The nearest row among all rows above each row, by straight-line distance (none for the first two rows):
In the rows, 128 means zero.
0: [129 129 135 112 129 117  85 166 118  85 116 105 144 113  93 122  62  99
 155 100]
1: [121 101 130 106 119 142 151 130 138  80 143 108  99 130 165 119 117 140
  66 177]
2: [145 146 193 157 162 105 122 159 158 172 106  99 174 145  96 111  83  99
 169  80] => 0
3: [113 114 117  99 118 171  95 127 100 114 120 140 121 115 118 139  83 114
 132 113] => 0
4: [110 117 119  90  95 166  98 118 117 124 123 127 134 113 135 133 110 107
 103 153] => 3
5: [123 131 143 134 117 103 116 161 140 137 121  90 152 120  86 132 112  94
 153 120] => 0
6: [107 119 136  74 125 142  48 161  49  99 106 145 115 124 109 127  76 136
 141  93] => 3
7: [103 108 117  94  93 152 135 139  74  72 124  92 102 125 109 110  72 127
 147 127] => 3
8: [107 110  92  76 131 190 102 110 159  18 134 148  97 127 174 158  21 123
  96 186] => 1
9: [132 143 186 114 151  80 123 181  72 137 126 132 155 128 129 116 103 152
 115  96] => 5
10: [118 108 118  82 106 166  95 130 108 103 124 130 114 118 125 138  93 109
 113 158] => 4
11: [146 146 160 140 139 135 132 153 201 127 130 110 179 124 109 134  56  97
 147 106] => 2
12: [116 126 134  81 119 165  94 130  94  79 121 166  80 136 161 133  65 166
  52 118] => 10
13: [131 151 181  85 139 138 120 168 160 121 125 161 125 130 174 117  33 149
  63 114] => 12
14: [144 144 182 129 136  86 115 169 165 147 119  78 181 115  97 101  90  83
 162  96] => 2
15: [121 127 145 122 138 115  92 164 116  95 118 125 132 131  90 115  69 122
 157  92] => 0
16: [146 158 161 103 146 133 134 156 175 121 136 175 141 121 171 142  74 146
  92 130] => 13
17: [126 124  90  59 130 202 101 135 153  46 138 182  96  95 194 168   1 124
  80 145] => 8
18: [106 119 157  84 100 127 112 166  85 115 117  78 114 137 101 102 110 129
  91 141] => 7
19: [124 148 180 132 146  82 110 188 121 147 114 130 145 137  89  97 106 134
 141  91] => 9
20: [120 109 129  79 122 158 123 141 132  77 134 129 106 112 169 131  84 130
  82 146] => 1
21: [106 117 132  75 110 119 112 144  78 136 117 140  93 130 139 124 152 151
  85 126] => 18
22: [105 108 126 113 105 136 130 141 126 119 129  66 114 136 111 106 146 105
 104 178] => 18
23: [110 121 112  73 152 138  41 166  69  61 110 182 126 118 113 138  38 148
 161  68] => 6
24: [104 103 147  83 107 133 108 151  83  87 126 106  96 125 124 108  88 129
  88 156] => 18
25: [139 132 159 110 137 124 154 151 182 116 139 142 126 141 177 126 102 149
  62 166] => 16
26: [116 108 133  82 101 155 133 138 135  95 134 115 104 115 166 121  99 123
  80 178] => 20
27: [110 115 106  86 118 168  84 129 116  81 126 128 135 117 121 142  70 104
 128 149] => 10
28: [147 156 180 142 167 105 138 162 177 148 119 112 164 153 115 116  77 105
 122 104] => 2
29: [108 109 110  98 103 159  84 141 100 121 123 122 109 116 124 129 100 114
 119 139] => 10
30: [118 117 144  95 116 130  89 172  93 116 114  96 122 126  93 108  97 114
 133  87] => 15
31: [121 139 172 129 130 103 138 170 162 121 129  96 130 147 109 104  98 124
 109 142] => 28
32: [107 111 137  68  97 155 107 161  92  69 133 141  72 115 170 115  88 165
  73 167] => 20
33: [ 91  78  98  90 111 165  94 119  94  46 130 125  99 131 119 133  98 129
 117 165] => 10
34: [131 145 134 128 143 114 107 145 153 126 125 118 170 113  81 149 123  93
 199  94] => 5
35: [142 133 140 153 142 118 149 141 178 125 135 121 152 141 115 130 104 106
 147 120] => 11
36: [137 146 158 119 149 123 122 156 152  99 131 167 123 129 152 138  68 149
 104 105] => 16
37: [128 123 137 114 130 115 110 176 162  84 128  71 162 106 110 124  91  98
 151 152] => 5
38: [125 117 175 123 141  70 150 165 127 111 133 137 129 149 136 108 134 160
 116 154] => 31
39: [122 114 140 108 122 117 110 151 130 100 125  70 134 123  98 117 113 100
 137 140] => 37
40: [105 120 169  92 103  94 181 173 146 120 136  65  93 158 151  88 175 151
  21 218] => 1
41: [135 124 193 132 155  81 139 172 139 106 133 122 152 139 145 112 113 161
 119 125] => 38
42: [119 115 144 103 116 115  93 167 105  90 119  81 116 129  89 109  94 117
 145 118] => 30
43: [129 133 152 131 145 102  95 166 105 119 118 113 148 122  72 113  90 111
 173  76] => 15
44: [145 163 152 105 158 150 114 155 181 114 136 214 154 105 181 158  20 142
 118 109] => 16
45: [141 131 186 163 159  85 185 164 172 133 137  63 136 155 139 102 147 142
  85 141] => 31
46: [100 116 164  47 117 122 109 170 100 102 126 124 119 134 169 106  93 162
  36 167] => 32
47: [139 146 154 126 136 104  91 168 154 144 115 100 179 109  95 118  86  77
 182  75] => 14
48: [106 114 145  70 118 133  72 166  80  69 120 129 101 119 139 112  86 147
  82 132] => 24
49: [139 140 165 142 161  87 153 163 162  93 129 116 141 146 131 115 106 146
 118 124] => 41
50: [124  94 101 103 134 179 134 119 140  53 145 153  98 110 193 157  67 146
 100 164] => 20
51: [122 101  95  98 105 174 140 110 136  49 149 156  94 115 174 148  95 155
  66 175] => 50
52: [137 128 104  97 134 174 101 108 147 110 126 167 149 104 166 161  81 102
 135 103] => 3
53: [ 98 105 163  77 128 123 120 175 109  67 129 115  88 141 160 112 106 162
  67 177] => 46
54: [147 148 189 119 153 119 157 152 214 141 139 145 176 127 171 139  78 120
 107 151] => 16
55: [137 122 118  95 137 183  97 111 146  91 133 172 134  92 184 163  43 120
 123 119] => 52
56: [142 152 177 151 166  91 135 161 166 147 113 118 163 155 104 120  83  98
 157  87] => 28
57: [116 137 175  80 145 109 115 184 138  97 124 152 142 121 153 117  64 151
 138 112] => 36
58: [139 141 153 134 152 105 157 160 153 106 130 110 129 144 131 125 114 144
 107 132] => 49
59: [130 125 122 145 131 120 128 145 147 113 134  95 156 117 102 144 149  86
 175 159] => 5
60: [107  99 124  76 114 161  95 140  87  66 122 131 101 111 139 125  56 131
 103 129] => 48
61: [112 126 130 102 128 169 119 139 154  97 134  85 136 124 134 128  88 100
 102 190] => 26
62: [126 147 182 133 149  92 127 187 154 127 121 102 146 151 103 101  95 114
 121 124] => 31
63: [147 133 147 132 124 110 134 145 177 133 132  79 164 120  99 128 139 104
 151 144] => 59
64: [122 115 130 131 143 108 118 145 156  82 134 101 159 127  86 138 106 101
 193 127] => 34
65: [141 131 153 135 156 102 132 161 148 201 129 158 130 140 147 126  74 160
 120  88] => 36
66: [119 122 128  67 112 182  91 139 101  51 128 166  87 111 186 133  23 156
  60 124] => 12
67: [122 111 111 111 111 160 124 118 145 104 128 135 117 125 130 142  96 113
 108 154] => 10
68: [112 101 101  72 107 174 119 132 121  40 149 157  97 107 167 149  90 157
  78 166] => 51
69: [148 154 172 128 133 112 142 160 181 139 126 119 154 126 142 117  93 118
  95 116] => 28
70: [122 109 124 120 120 149 130 137 158  85 135  98 140 128 116 139  95  99
 130 160] => 61
71: [114 134 169  92 134 108 119 180 120 102 125 119 123 136 143 112 101 160
 101 139] => 57
72: [141 158 180 137 153  97 152 179 184 143 123 128 155 139 145 114  95 123
  89 118] => 69
73: [109 122 158  38 118 147 100 174 116  83 121 131 107 110 184 119  57 148
  61 149] => 46
74: [120  98  88  89 116 181 136  99 141  99 132 114 104 138 149 145 104 101
 101 191] => 67
75: [122 122 143  69  86 178 121 139 121  98 129 154  64 151 178 119  62 171
   1 157] => 12
76: [128 147 194 119 142  94 117 192 157 100 125 130 148 142 126 108  17 141
 115  96] => 57
